Below are the code and all the weights of a small trained network. Each question names an input and a target symbol and asks about switching units off, where a switched-off unit gives its printed mean instead of its output.

import numpy as np


def w(rows, s, z=0):
    codes = np.array(rows[::2]) - 128.0
    scale = np.full(codes.shape[1], s)
    scale[-1] = z or s
    return codes * scale


def norm(h):
    return h / np.sqrt((h * h).mean(-1, keepdims=True) + 1e-5)


def f(y):
    return np.maximum(y, 0)


def softmax(a):
    e = np.exp(a - a.max(-1, keepdims=True))
    return e / e.sum(-1, keepdims=True)


def log_softmax(a):
    a = a - a.max(-1, keepdims=True)
    return a - np.log(np.exp(a).sum(-1, keepdims=True))


def net(x, mask):
    ids = ['Λβδζηθμξπστψ'.index(c) for c in x.split()]
    T = len(ids)
    res = E[ids] + P[:T]
    r = norm(res)
    for j in range(3):
        rows = slice(2 * j, 2 * j + 2)
        q, k, v = (r @ M[0][rows].T for M in (Q, K, V))
        z = softmax(np.where(np.tri(T) > 0, q @ k.T / 2**0.5, -1e9)) @ v
        o = O[0][rows]
        res = res + np.where(mask[j], z, o[:, -1]) @ o[:, :-1]
    y = f(norm(res) @ A[0][:, :-1].T + A[0][:, -1])
    res = res + np.where(mask[3:27], y, B[0][:, -1]) @ B[0][:, :-1]
    return log_softmax(norm(res)[-1] @ U[:, :-1].T + U[:, -1])


Q, K, V, O, A, B = {}, {}, {}, {}, {}, {}
E = w([
[133,129,80,126,129,92],'Λ',
[122,186,82,138,103,57],'β',
[153,165,117,165,140,99],'δ',
[118,141,73,123,107,105],'ζ',
[137,103,147,178,154,64],'η',
[159,190,113,151,109,150],'θ',
[132,61,100,121,119,67],'μ',
[161,121,108,144,159,65],'ξ',
[133,40,82,116,192,118],'π',
[206,145,73,90,129,132],'σ',
[57,95,2,75,119,116],'τ',
[78,157,151,199,46,117],'ψ',
],0.023)
P = w([
[156,107,51,249,122,97],'0',
[202,86,75,200,76,147],'1',
[134,165,66,196,155,76],'2',
[172,79,100,160,83,146],'3',
[109,170,83,169,165,53],'4',
[155,85,117,127,88,149],'5',
[93,169,107,144,168,49],'6',
[141,84,133,102,92,153],'7',
[80,161,128,118,171,43],'8',
[125,89,146,77,97,157],'9',
[59,169,146,95,180,35],'10',
[121,89,157,64,100,157],'11',
],0.02)
Q[0] = w([
[169,93,189,165,67,198],'head 0',
[60,129,144,134,87,229],'head 0',
[126,111,195,188,108,239],'head 1',
[100,89,184,92,92,66],'head 1',
[95,132,137,192,94,214],'head 2',
[189,67,163,148,93,254],'head 2',
],0.016)
K[0] = w([
[220,162,147,186,105,133],'head 0',
[144,125,67,189,96,119],'head 0',
[127,104,129,251,99,123],'head 1',
[61,149,207,105,146,117],'head 1',
[145,122,88,201,119,142],'head 2',
[187,100,62,159,144,137],'head 2',
],0.021)
V[0] = w([
[63,128,77,110,121,186],'head 0',
[88,79,159,104,252,161],'head 0',
[224,154,55,65,161,123],'head 1',
[119,155,112,179,182,183],'head 1',
[139,185,52,184,222,128],'head 2',
[20,133,172,227,21,133],'head 2',
],0.011)
O[0] = w([
[111,116,23,68,97,121,65],'head 0',
[108,172,55,206,190,154,22],'head 0',
[250,179,96,67,107,174,223],'head 1',
[112,117,175,160,187,211,62],'head 1',
[21,128,140,90,165,88,254],'head 2',
[128,227,68,194,74,125,173],'head 2',
],0.012,0.0051)
A[0] = w([
[167,126,95,72,124,100,90],'neuron 0',
[91,133,167,84,100,102,100],'neuron 1',
[149,107,99,107,76,196,137],'neuron 2',
[117,99,100,96,84,164,26],'neuron 3',
[82,145,77,137,124,105,163],'neuron 4',
[85,140,84,60,118,157,123],'neuron 5',
[98,146,100,174,169,119,112],'neuron 6',
[77,132,100,55,122,155,135],'neuron 7',
[110,177,124,125,119,64,89],'neuron 8',
[188,145,87,147,136,124,114],'neuron 9',
[119,189,170,92,134,156,179],'neuron 10',
[75,148,172,185,153,139,52],'neuron 11',
[72,172,144,160,170,127,95],'neuron 12',
[136,162,165,139,147,102,82],'neuron 13',
[107,120,89,99,139,101,80],'neuron 14',
[146,167,121,82,174,107,1],'neuron 15',
[196,112,114,90,159,177,86],'neuron 16',
[135,99,98,108,89,128,104],'neuron 17',
[176,155,139,118,184,112,61],'neuron 18',
[85,127,148,167,153,100,213],'neuron 19',
[170,123,158,137,174,127,149],'neuron 20',
[64,145,186,96,90,252,102],'neuron 21',
[128,93,174,160,133,151,127],'neuron 22',
[53,139,119,157,114,122,84],'neuron 23',
],0.02,0.012)
B[0] = w([
[105,174,89,118,116,116,229],'neuron 0',
[109,101,148,143,80,143,181],'neuron 1',
[125,73,158,191,186,132,192],'neuron 2',
[133,162,167,190,241,84,138],'neuron 3',
[169,150,108,157,167,115,242],'neuron 4',
[103,111,146,166,127,85,168],'neuron 5',
[159,150,87,125,89,117,184],'neuron 6',
[134,86,154,94,117,159,175],'neuron 7',
[112,129,163,187,108,173,216],'neuron 8',
[78,166,145,125,100,128,176],'neuron 9',
[126,71,115,178,161,84,164],'neuron 10',
[198,121,113,107,93,96,149],'neuron 11',
[156,76,99,172,157,106,166],'neuron 12',
[41,102,92,88,121,136,139],'neuron 13',
[151,67,106,97,150,102,171],'neuron 14',
[73,193,192,51,100,61,141],'neuron 15',
[109,146,123,143,88,175,188],'neuron 16',
[93,135,120,86,145,143,191],'neuron 17',
[105,135,150,77,167,79,145],'neuron 18',
[88,130,172,99,133,172,254],'neuron 19',
[143,164,149,105,157,65,172],'neuron 20',
[175,5,70,138,144,165,142],'neuron 21',
[141,140,157,80,136,158,158],'neuron 22',
[129,146,123,42,124,139,176],'neuron 23',
],0.022,0.01)
U = w([
[11,169,62,96,105,178,49],'Λ',
[180,173,64,186,61,156,251],'β',
[247,122,209,179,143,65,131],'δ',
[45,100,190,217,169,94,49],'ζ',
[116,191,251,129,189,133,74],'η',
[228,63,133,228,123,138,149],'θ',
[162,67,20,78,43,65,155],'μ',
[117,231,129,42,122,51,75],'ξ',
[109,146,112,124,199,248,144],'π',
[215,170,101,69,92,182,174],'σ',
[233,114,85,185,243,61,128],'τ',
[109,129,159,139,53,198,140],'ψ',
],0.012,0.011)

Each question gives the input, a string of symbols that net reads in full, and the target symbol t.
The units are the heads (2 rows each of Q, K, V and O) and the neurons (one row each of A and B). Each row of codes is followed by its name. A weight is (code - 128) times the scale printed after its matrix; where a second scale follows, it is the last column's (O, A, B and U).
mask holds one flag per unit, heads first, then neurons. A switched-off unit (its flag False) gives its mean, the last column of its rows in O or B, instead of its output. The means were averaged over made-up inputs and are rounded, as every weight is.
A unit's drop is (log p(t) with every unit on - log p(t) with that unit switched off) / (log p(t) with every unit on - log p(t) with every unit switched off).
The circuit of an input: a set's keep is (log p(t) with only the set's units on - log p(t) with every unit switched off) / (log p(t) with every unit on - log p(t) with every unit switched off). Starting from the 12 units with the biggest drops (on a tie, the unit counted first), units are removed one at a time, each time the one whose removal leaves the highest keep (on an exact tie, the one counted first), for as long as the keep stays at least 0.8.
units of the circuit, in order: the units of the circuit, biggest drop first
top k neurons: the k neurons with the biggest drops, biggest first
heads that matter: for each layer, one digit per head in row order, 1 if its drop is at least 0.15 and else 0, layers parted by /
input δ δ ψ ζ σ μ ζ ψ σ, target β: heads that matter -> 001
input π μ π δ μ μ μ μ σ μ, target σ: heads that matter -> 011
input σ ξ π μ Λ, target τ: units of the circuit, in order -> [neuron 4]
input ψ β μ μ π ζ η π β, target τ: units of the circuit, in order -> [head 0; neuron 4]
input μ π μ μ ξ, target η: heads that matter -> 001
input μ ψ μ π ξ ψ σ δ π, target ξ: heads that matter -> 010
input ξ π μ π ψ μ μ π μ ψ μ δ, target δ: units of the circuit, in order -> [head 2; neuron 19]
input π μ ψ π ζ σ μ Λ, target Λ: top 3 neurons -> [neuron 0; neuron 16; neuron 2]
input ζ μ τ μ μ η π μ τ, target μ: heads that matter -> 100
input δ μ μ μ τ μ ζ, target μ: units of the circuit, in order -> [head 0; neuron 14]
input μ μ μ μ μ μ θ μ ψ τ, target τ: units of the circuit, in order -> [neuron 3; neuron 19]
input μ π σ, target ξ: heads that matter -> 001
input μ δ μ μ η μ ψ μ, target ψ: top 2 neurons -> [neuron 4; neuron 2]
input μ τ ζ, target μ: units of the circuit, in order -> [head 0]
input Λ ψ ζ ψ ζ π β π σ σ η, target ξ: heads that matter -> 010
input μ ξ ζ μ μ θ π, target τ: units of the circuit, in order -> [head 0; neuron 4]
input ζ π π π π θ μ π δ, target τ: units of the circuit, in order -> [head 0; neuron 12]
input μ μ δ ψ ψ μ η, target β: heads that matter -> 001
input μ δ π μ δ μ ζ π η π β, target τ: heads that matter -> 100
input ξ π μ π π β ζ μ μ, target ζ: heads that matter -> 110
input δ θ ζ π, target π: heads that matter -> 010
input μ μ μ δ π π μ, target τ: heads that matter -> 101
input σ μ π π ξ τ, target τ: units of the circuit, in order -> [neuron 3]
input π μ π π ζ δ μ μ ζ ζ, target ζ: top 3 neurons -> [neuron 2; neuron 3; neuron 5]
